Below are the code and all the weights of a small trained network. Each question names an input and a class and asks about switching units off, where a switched-off unit gives its printed mean instead of its output.

import numpy as np


def w(rows, s, z=0):
    codes = np.array(rows[::2]) - 128.0
    scale = np.full(codes.shape[1], s)
    scale[-1] = z or s
    return codes * scale


def norm(h):
    return h / np.sqrt((h * h).mean(-1, keepdims=True) + 1e-5)


def f(y):
    return y / 2 * (1 + np.tanh(0.7978845608 * (y + 0.044715 * y**3)))


def log_softmax(a):
    a = a - a.max(-1, keepdims=True)
    return a - np.log(np.exp(a).sum(-1, keepdims=True))


def net(x, mask):
    res = np.array(x, float).reshape(1, 8) / 4 @ E
    u = 0
    for l in range(2):
        y = f(norm(res) @ A[l][:, :-1].T + A[l][:, -1])
        res = res + np.where(mask[u : u + 5], y, B[l][:, -1]) @ B[l][:, :-1]
        u += 5
    return log_softmax(norm(res)[-1] @ U[:, :-1].T + U[:, -1])


A, B = {}, {}
E = w([
[119,136,237,253,113,161],'x0',
[29,35,63,70,215,122],'x1',
[189,72,237,126,167,81],'x2',
[42,153,100,157,127,79],'x3',
[207,85,154,170,48,125],'x4',
[35,118,54,72,53,197],'x5',
[225,137,127,212,171,146],'x6',
[247,149,209,247,65,157],'x7',
],0.0031)
A[0] = w([
[103,114,225,203,160,218,3],'L0N0',
[198,147,243,37,87,65,25],'L0N1',
[95,72,141,86,2,173,98],'L0N2',
[45,170,17,121,134,191,34],'L0N3',
[206,145,137,191,43,161,36],'L0N4',
],0.0045,0.0032)
B[0] = w([
[77,94,205,157,181,148,138],'L0N0',
[135,153,244,31,27,87,157],'L0N1',
[151,165,51,197,251,99,208],'L0N2',
[183,89,253,106,88,36,246],'L0N3',
[113,19,22,182,101,120,225],'L0N4',
],0.0041,0.0013)
A[1] = w([
[123,223,166,215,85,179,100],'L1N0',
[181,180,145,193,236,82,82],'L1N1',
[17,253,89,177,10,109,2],'L1N2',
[25,133,210,209,167,192,28],'L1N3',
[190,126,79,104,101,63,116],'L1N4',
],0.0054,0.005)
B[1] = w([
[77,110,112,82,131,120,254],'L1N0',
[152,151,143,136,209,78,167],'L1N1',
[126,238,107,181,70,2,225],'L1N2',
[88,185,166,122,127,212,174],'L1N3',
[105,134,161,134,142,202,176],'L1N4',
],0.0082,0.0018)
U = w([
[221,63,222,207,132,106,157],'0',
[188,91,42,211,39,190,116],'1',
[160,168,122,143,250,68,127],'2',
[31,152,199,170,150,206,103],'3',
[166,131,206,30,78,85,41],'4',
[24,29,40,34,172,102,236],'5',
[215,132,46,49,122,209,1],'6',
[79,235,74,154,73,36,140],'7',
],0.013,0.0024)

Each question gives the input, the list of numbers given to net, and the class t.
The units are the neurons (one row each of A and B). Each row of codes is followed by its name. A weight is (code - 128) times the scale printed after its matrix; where a second scale follows, it is the last column's (A, B and U).
mask holds one flag per neuron, layer by layer. A switched-off neuron (its flag False) gives its mean, the last column of its row in B, instead of its output. The means were averaged over made-up inputs and are rounded, as every weight is.
A unit's drop is (log p(t) with every unit on - log p(t) with that unit switched off) / (log p(t) with every unit on - log p(t) with every unit switched off).
The circuit of an input: a set's keep is (log p(t) with only the set's units on - log p(t) with every unit switched off) / (log p(t) with every unit on - log p(t) with every unit switched off). Starting from all 10 units, units are removed one at a time, each time the one whose removal leaves the highest keep (on an exact tie, the one counted first), for as long as the keep stays at least 0.8.
units of the circuit, in order: the units of the circuit, biggest drop first
unit that matters most: the unit with the biggest drop
top k neurons: the k neurons with the biggest drops, biggest first
k most important neurons of layer l: the k neurons of layer l with the biggest drops, biggest first
drop of u: that unit's drop, to one decimal
input [-3,1,-7,3,2,8,-7,-4], class 7: 2 most important neurons of layer 1 : (L1N2 L1N0)
input [-1,3,7,8,-4,4,5,5], class 3: top 2 neurons : (L1N3 L0N2)
input [3,7,-4,0,1,-2,-2,2], class 3: top 3 neurons : (L1N3 L0N4 L1N0)
input [4,-4,-1,-2,0,1,-3,5], class 1: unit that matters most : L0N4
input [8,3,-4,8,-8,6,-6,-5], class 7: units of the circuit, in order : (L1N2 L1N0)
input [-5,1,3,2,6,3,-3,5], class 1: 2 most important neurons of layer 1 : (L1N0 L1N1)
input [-3,0,-1,6,3,5,1,-2], class 7: top 3 neurons : (L1N2 L0N4 L1N0)
input [3,-4,6,4,7,8,0,-1], class 1: 3 most important neurons of layer 0 : (L0N4 L0N2 L0N3)
input [0,-1,-7,0,0,7,-5,-2], class 7: drop of L0N3 : 0.0
input [-5,-2,-4,1,1,6,-7,2], class 7: drop of L1N2 : 0.4
